Below is a small trained network, with its code and all its weights. Each question gives an input and a target symbol and asks what happens when units are switched off, that is, made to give their printed mean instead of their output.

import numpy as np


def w(rows, s, z=0):
    codes = np.array(rows[::2]) - 128.0
    scale = np.full(codes.shape[1], s)
    scale[-1] = z or s
    return codes * scale


def norm(h):
    return h / np.sqrt((h * h).mean(-1, keepdims=True) + 1e-5)


def f(y):
    return np.maximum(y, 0)


def softmax(a):
    e = np.exp(a - a.max(-1, keepdims=True))
    return e / e.sum(-1, keepdims=True)


def log_softmax(a):
    a = a - a.max(-1, keepdims=True)
    return a - np.log(np.exp(a).sum(-1, keepdims=True))


def net(x, mask):
    ids = ['ΔΛΞΠΣβγεημτ'.index(c) for c in x.split()]
    T = len(ids)
    res = E[ids] + P[:T]
    u = 0
    for l in range(2):
        r = norm(res)
        for j in range(2):
            rows = slice(2 * j, 2 * j + 2)
            q, k, v = (r @ M[l][rows].T for M in (Q, K, V))
            z = softmax(np.where(np.tri(T) > 0, q @ k.T / 2**0.5, -1e9)) @ v
            o = O[l][rows]
            res = res + np.where(mask[u + j], z, o[:, -1]) @ o[:, :-1]
        u += 2
        y = f(norm(res) @ A[l][:, :-1].T + A[l][:, -1])
        res = res + np.where(mask[u : u + 12], y, B[l][:, -1]) @ B[l][:, :-1]
        u += 12
    return log_softmax(norm(res)[-1] @ U[:, :-1].T + U[:, -1])


Q, K, V, O, A, B = {}, {}, {}, {}, {}, {}
E = w([
[105,122,104],'Δ',
[76,167,51],'Λ',
[48,5,180],'Ξ',
[169,179,130],'Π',
[63,255,225],'Σ',
[183,168,198],'β',
[17,121,114],'γ',
[165,158,181],'ε',
[166,138,96],'η',
[164,134,198],'μ',
[164,79,178],'τ',
],0.0091)
P = w([
[53,254,177],'0',
[158,88,90],'1',
[67,215,153],'2',
[156,79,86],'3',
[82,155,203],'4',
[156,77,90],'5',
[83,170,165],'6',
[149,79,86],'7',
[86,163,162],'8',
[158,78,94],'9',
[89,127,202],'10',
[145,73,89],'11',
],0.0065)
Q[0] = w([
[143,6,108],'L0H1',
[91,194,150],'L0H1',
[137,205,137],'L0H2',
[128,58,194],'L0H2',
],0.011)
K[0] = w([
[84,150,254],'L0H1',
[116,90,96],'L0H1',
[207,153,89],'L0H2',
[126,105,223],'L0H2',
],0.0094)
V[0] = w([
[171,162,88],'L0H1',
[68,126,127],'L0H1',
[4,71,110],'L0H2',
[148,104,177],'L0H2',
],0.0036)
O[0] = w([
[207,119,148,50],'L0H1',
[77,98,131,206],'L0H1',
[5,69,29,253],'L0H2',
[126,180,144,158],'L0H2',
],0.0033,0.00071)
A[0] = w([
[86,254,99,251],'L0N1',
[149,134,166,98],'L0N2',
[107,122,98,131],'L0N3',
[180,157,70,113],'L0N4',
[107,116,82,132],'L0N5',
[156,113,175,58],'L0N6',
[144,98,67,8],'L0N7',
[69,148,218,147],'L0N8',
[125,130,147,70],'L0N9',
[137,118,156,52],'L0N10',
[119,163,239,143],'L0N11',
[106,102,96,85],'L0N12',
],0.0085,0.0021)
B[0] = w([
[4,215,77,254],'L0N1',
[107,89,134,159],'L0N2',
[159,109,126,159],'L0N3',
[53,39,96,164],'L0N4',
[164,96,118,168],'L0N5',
[115,115,70,156],'L0N6',
[185,132,90,151],'L0N7',
[37,173,84,244],'L0N8',
[106,125,121,133],'L0N9',
[109,115,102,137],'L0N10',
[28,129,56,244],'L0N11',
[169,115,144,161],'L0N12',
],0.012,0.0047)
Q[1] = w([
[189,212,94],'L1H1',
[143,186,186],'L1H1',
[174,159,168],'L1H2',
[212,78,247],'L1H2',
],0.012)
K[1] = w([
[151,136,66],'L1H1',
[96,102,66],'L1H1',
[193,129,88],'L1H2',
[249,106,118],'L1H2',
],0.016)
V[1] = w([
[57,96,204],'L1H1',
[129,204,207],'L1H1',
[101,227,124],'L1H2',
[105,199,250],'L1H2',
],0.015)
O[1] = w([
[134,128,225,207],'L1H1',
[40,173,134,41],'L1H1',
[130,55,54,254],'L1H2',
[36,9,88,110],'L1H2',
],0.011,0.0077)
A[1] = w([
[88,113,132,96],'L1N1',
[232,167,112,155],'L1N2',
[120,197,132,154],'L1N3',
[111,193,92,126],'L1N4',
[89,230,2,75],'L1N5',
[114,62,237,3],'L1N6',
[49,156,163,134],'L1N7',
[84,134,41,112],'L1N8',
[191,169,117,154],'L1N9',
[117,96,187,35],'L1N10',
[199,79,94,140],'L1N11',
[53,212,171,123],'L1N12',
],0.0097,0.0024)
B[1] = w([
[101,73,115,169],'L1N1',
[44,69,55,161],'L1N2',
[38,146,126,147],'L1N3',
[134,69,109,168],'L1N4',
[157,9,225,243],'L1N5',
[237,83,220,159],'L1N6',
[97,105,47,193],'L1N7',
[147,211,191,255],'L1N8',
[41,128,97,146],'L1N9',
[165,92,179,142],'L1N10',
[198,215,172,190],'L1N11',
[141,215,70,180],'L1N12',
],0.014,0.0065)
U = w([
[167,151,21,130],'Δ',
[74,11,179,96],'Λ',
[189,95,246,173],'Ξ',
[134,125,123,46],'Π',
[58,123,75,255],'Σ',
[138,124,124,52],'β',
[134,127,129,50],'γ',
[132,122,129,43],'ε',
[207,122,59,164],'η',
[134,124,123,51],'μ',
[161,220,147,239],'τ',
],0.012,0.0059)

Each question gives the input, a string of symbols that net reads in full, and the target symbol t.
The units are the heads (2 rows each of Q, K, V and O) and the neurons (one row each of A and B). Each row of codes is followed by its name. A weight is (code - 128) times the scale printed after its matrix; where a second scale follows, it is the last column's (O, A, B and U).
mask holds one flag per unit, layer by layer, with each layer's heads first. A switched-off unit (its flag False) gives its mean, the last column of its rows in O or B, instead of its output. The means were averaged over made-up inputs and are rounded, as every weight is.
A unit's drop is (log p(t) with every unit on - log p(t) with that unit switched off) / (log p(t) with every unit on - log p(t) with every unit switched off).
The circuit of an input: a set's keep is (log p(t) with only the set's units on - log p(t) with every unit switched off) / (log p(t) with every unit on - log p(t) with every unit switched off). Starting from the 12 units with the biggest drops (on a tie, the unit counted first), units are removed one at a time, each time the one whose removal leaves the highest keep (on an exact tie, the one counted first), for as long as the keep stays at least 0.8.
circuit, biggest first: the units of the circuit, biggest drop first
unit that matters most: the unit with the biggest drop
k most important neurons: the k neurons with the biggest drops, biggest first
k most important neurons of layer l: the k neurons of layer l with the biggest drops, biggest first
heads that matter: for each layer, one digit per head in row order, 1 if its drop is at least 0.15 and else 0, layers parted by /
input η Ξ Σ τ μ Λ Ξ μ, target Ξ: circuit, biggest first -> L0N1
input Ξ μ η ε Λ γ Λ η η η, target η: 3 most important neurons -> L0N4, L1N11, L1N5
input β γ ε μ Ξ Π Λ β, target Ξ: heads that matter -> 00 / 11
input Λ μ τ η Π Λ, target η: circuit, biggest first -> L0N8, L0N11, L1N11
input μ Δ η Δ η Ξ β Ξ Λ η μ Π, target η: 2 most important neurons of layer 0 -> L0N11, L0N1
input Δ γ Π Λ η η Π η μ η τ ε, target τ: 4 most important neurons -> L0N1, L1N11, L1N5, L0N8
input Ξ Ξ γ Σ Δ Δ γ β Ξ ε, target Ξ: 2 most important neurons -> L0N8, L0N1
input Δ Σ Π η Ξ Π, target Ξ: heads that matter -> 01 / 00
input Δ Ξ η Δ ε, target Σ: 2 most important neurons -> L0N11, L0N8
input Ξ Δ Λ η η μ Σ Δ η η η Λ, target η: heads that matter -> 00 / 10
input Σ Ξ Π Δ η β, target η: 3 most important neurons -> L0N1, L0N8, L1N5
input Ξ η η, target Λ: heads that matter -> 10 / 10
input η η Ξ η Λ ε η η η Ξ Λ, target Λ: 2 most important neurons of layer 0 -> L0N1, L0N11
input Π Ξ Σ ε τ γ Λ η γ η Λ, target Λ: 3 most important neurons -> L1N5, L0N11, L0N1
input β Λ Ξ τ η η Ξ η Δ Π μ, target Σ: circuit, biggest first -> L1N6, L1N7
input μ Ξ η η η μ, target η: unit that matters most -> L0N1
input Ξ η η η Ξ Λ Σ γ Ξ β, target Ξ: circuit, biggest first -> L0N1, L1N11
input Λ Λ τ η Σ τ, target τ: 3 most important neurons -> L0N11, L0N1, L0N8
input Ξ β Ξ μ, target Ξ: heads that matter -> 00 / 10
input γ τ Δ τ Λ Π η Δ Σ η β, target Σ: circuit, biggest first -> L0N11
input Π η Ξ Ξ μ Π, target Ξ: 3 most important neurons of layer 0 -> L0N11, L0N4, L0N1
input Λ Π η Π, target η: 2 most important neurons -> L0N1, L1N5
input β Λ μ η Π γ, target η: 2 most important neurons of layer 0 -> L0N11, L0N1
input Λ τ μ Λ η μ Π γ, target η: 2 most important neurons -> L0N1, L0N11
